Below are the code and all the weights of a small trained network. Each question names an input and a class and asks about switching units off, where a switched-off unit gives its printed mean instead of its output.

import numpy as np


def w(rows, s, z=0):
    codes = np.array(rows[::2]) - 128.0
    scale = np.full(codes.shape[1], s)
    scale[-1] = z or s
    return codes * scale


def f(y):
    return y / 2 * (1 + np.tanh(0.7978845608 * (y + 0.044715 * y**3)))


def log_softmax(a):
    a = a - a.max(-1, keepdims=True)
    return a - np.log(np.exp(a).sum(-1, keepdims=True))


def net(x, mask):
    res = np.array(x, float).reshape(1, 4) / 4 @ E
    y = f(res @ A[0][:, :-1].T + A[0][:, -1])
    res = res + np.where(mask, y, B[0][:, -1]) @ B[0][:, :-1]
    return log_softmax(res[-1] @ U[:, :-1].T + U[:, -1])


A, B = {}, {}
E = w([
[237,153,31,124],'x0',
[200,2,200,79],'x1',
[195,180,196,236],'x2',
[86,87,65,231],'x3',
],0.0076)
A[0] = w([
[251,136,36,120,79],'N0',
[149,185,187,64,113],'N1',
[101,217,120,141,79],'N2',
[160,53,143,126,64],'N3',
[147,145,163,170,255],'N4',
[65,144,191,120,69],'N5',
[110,76,111,99,53],'N6',
[82,195,93,158,97],'N7',
[187,3,171,144,75],'N8',
[58,108,200,145,83],'N9',
[117,130,131,130,40],'N10',
[66,57,58,68,109],'N11',
[141,165,157,69,135],'N12',
[174,63,171,150,85],'N13',
[172,84,159,112,67],'N14',
[158,144,174,185,85],'N15',
[89,121,77,50,72],'N16',
[152,154,163,175,74],'N17',
[159,75,147,128,56],'N18',
[49,150,214,115,81],'N19',
[27,68,182,199,99],'N20',
[194,97,38,162,86],'N21',
[168,155,200,184,69],'N22',
[164,227,181,46,59],'N23',
[154,128,113,133,53],'N24',
[145,132,150,173,133],'N25',
[79,153,204,101,69],'N26',
[71,243,116,121,53],'N27',
[230,173,56,95,87],'N28',
[189,146,171,193,77],'N29',
[104,54,85,222,114],'N30',
[169,138,180,191,129],'N31',
[114,63,85,205,75],'N32',
],0.012,0.0071)
B[0] = w([
[110,52,199,104,254],'N0',
[197,173,136,158,196],'N1',
[90,118,85,178,178],'N2',
[96,133,98,180,176],'N3',
[143,63,91,2,247],'N4',
[113,97,173,132,163],'N5',
[90,186,136,156,150],'N6',
[101,103,75,167,191],'N7',
[103,68,57,166,252],'N8',
[107,90,178,126,188],'N9',
[106,175,151,190,107],'N10',
[98,208,116,53,247],'N11',
[176,144,117,123,182],'N12',
[102,124,93,174,194],'N13',
[108,139,109,196,170],'N14',
[91,196,138,133,177],'N15',
[72,211,122,113,196],'N16',
[87,194,135,148,158],'N17',
[99,141,118,189,153],'N18',
[115,69,182,116,191],'N19',
[151,103,199,147,233],'N20',
[140,119,195,148,199],'N21',
[84,216,148,132,195],'N22',
[201,237,132,218,207],'N23',
[114,162,154,175,117],'N24',
[126,152,123,109,165],'N25',
[144,119,177,142,163],'N26',
[90,87,75,185,195],'N27',
[104,88,198,143,239],'N28',
[87,195,141,125,196],'N29',
[222,211,138,173,216],'N30',
[95,178,120,100,209],'N31',
[187,199,144,184,181],'N32',
],0.04,0.0075)
U = w([
[128,109,215,126,99],'0',
[82,213,120,61,77],'1',
[114,111,61,174,209],'2',
[238,179,140,149,191],'3',
[190,108,76,6,217],'4',
[175,107,97,121,1],'5',
],0.011,0.0052)

Each question gives the input, the list of numbers given to net, and the class t.
The units are the neurons (one row each of A and B). Each row of codes is followed by its name. A weight is (code - 128) times the scale printed after its matrix; where a second scale follows, it is the last column's (A, B and U).
mask holds one flag per neuron, in row order. A switched-off neuron (its flag False) gives its mean, the last column of its row in B, instead of its output. The means were averaged over made-up inputs and are rounded, as every weight is.
A unit's drop is (log p(t) with every unit on - log p(t) with that unit switched off) / (log p(t) with every unit on - log p(t) with every unit switched off).
The circuit of an input: a set's keep is (log p(t) with only the set's units on - log p(t) with every unit switched off) / (log p(t) with every unit on - log p(t) with every unit switched off). Starting from the 12 units with the biggest drops (on a tie, the unit counted first), units are removed one at a time, each time the one whose removal leaves the highest keep (on an exact tie, the one counted first), for as long as the keep stays at least 0.8.
circuit, biggest first: the units of the circuit, biggest drop first
most important unit: the unit with the biggest drop
top k neurons: the k neurons with the biggest drops, biggest first
drop when u is switched off: that unit's drop, to one decimal
input [-1,0,2,-4], class 3: circuit, biggest first : N11, N0
input [3,-7,4,-8], class 3: top 3 neurons : N23, N1, N8
input [0,5,-7,3], class 1: circuit, biggest first : N11
input [8,-8,-6,0], class 0: top 4 neurons : N0, N28, N21, N8
input [1,1,-7,8], class 3: top 4 neurons : N30, N32, N4, N31
input [-2,-7,8,8], class 1: top 2 neurons : N31, N4
input [-6,-6,1,-7], class 3: top 3 neurons : N23, N1, N0
input [-8,-6,-8,4], class 0: top 4 neurons : N20, N19, N9, N5
input [-3,2,7,8], class 3: top 3 neurons : N30, N32, N20
input [6,7,7,6], class 1: top 4 neurons : N29, N31, N22, N15
input [-6,-3,-4,7], class 3: top 3 neurons : N30, N32, N0
input [-7,-6,1,-8], class 3: top 2 neurons : N23, N1
input [3,-4,-1,3], class 2: top 2 neurons : N7, N20
input [7,-8,-5,-6], class 2: most important unit : N27
input [-1,-6,-2,-6], class 2: top 3 neurons : N27, N30, N2
input [3,3,-5,6], class 3: top 2 neurons : N30, N32
input [7,-6,-2,-1], class 0: drop when N28 is switched off : 0.2
input [2,-7,1,5], class 2: drop when N10 is switched off : 0.0
input [0,-1,4,-5], class 3: drop when N23 is switched off : 1.6
input [7,4,1,5], class 0: circuit, biggest first : N0
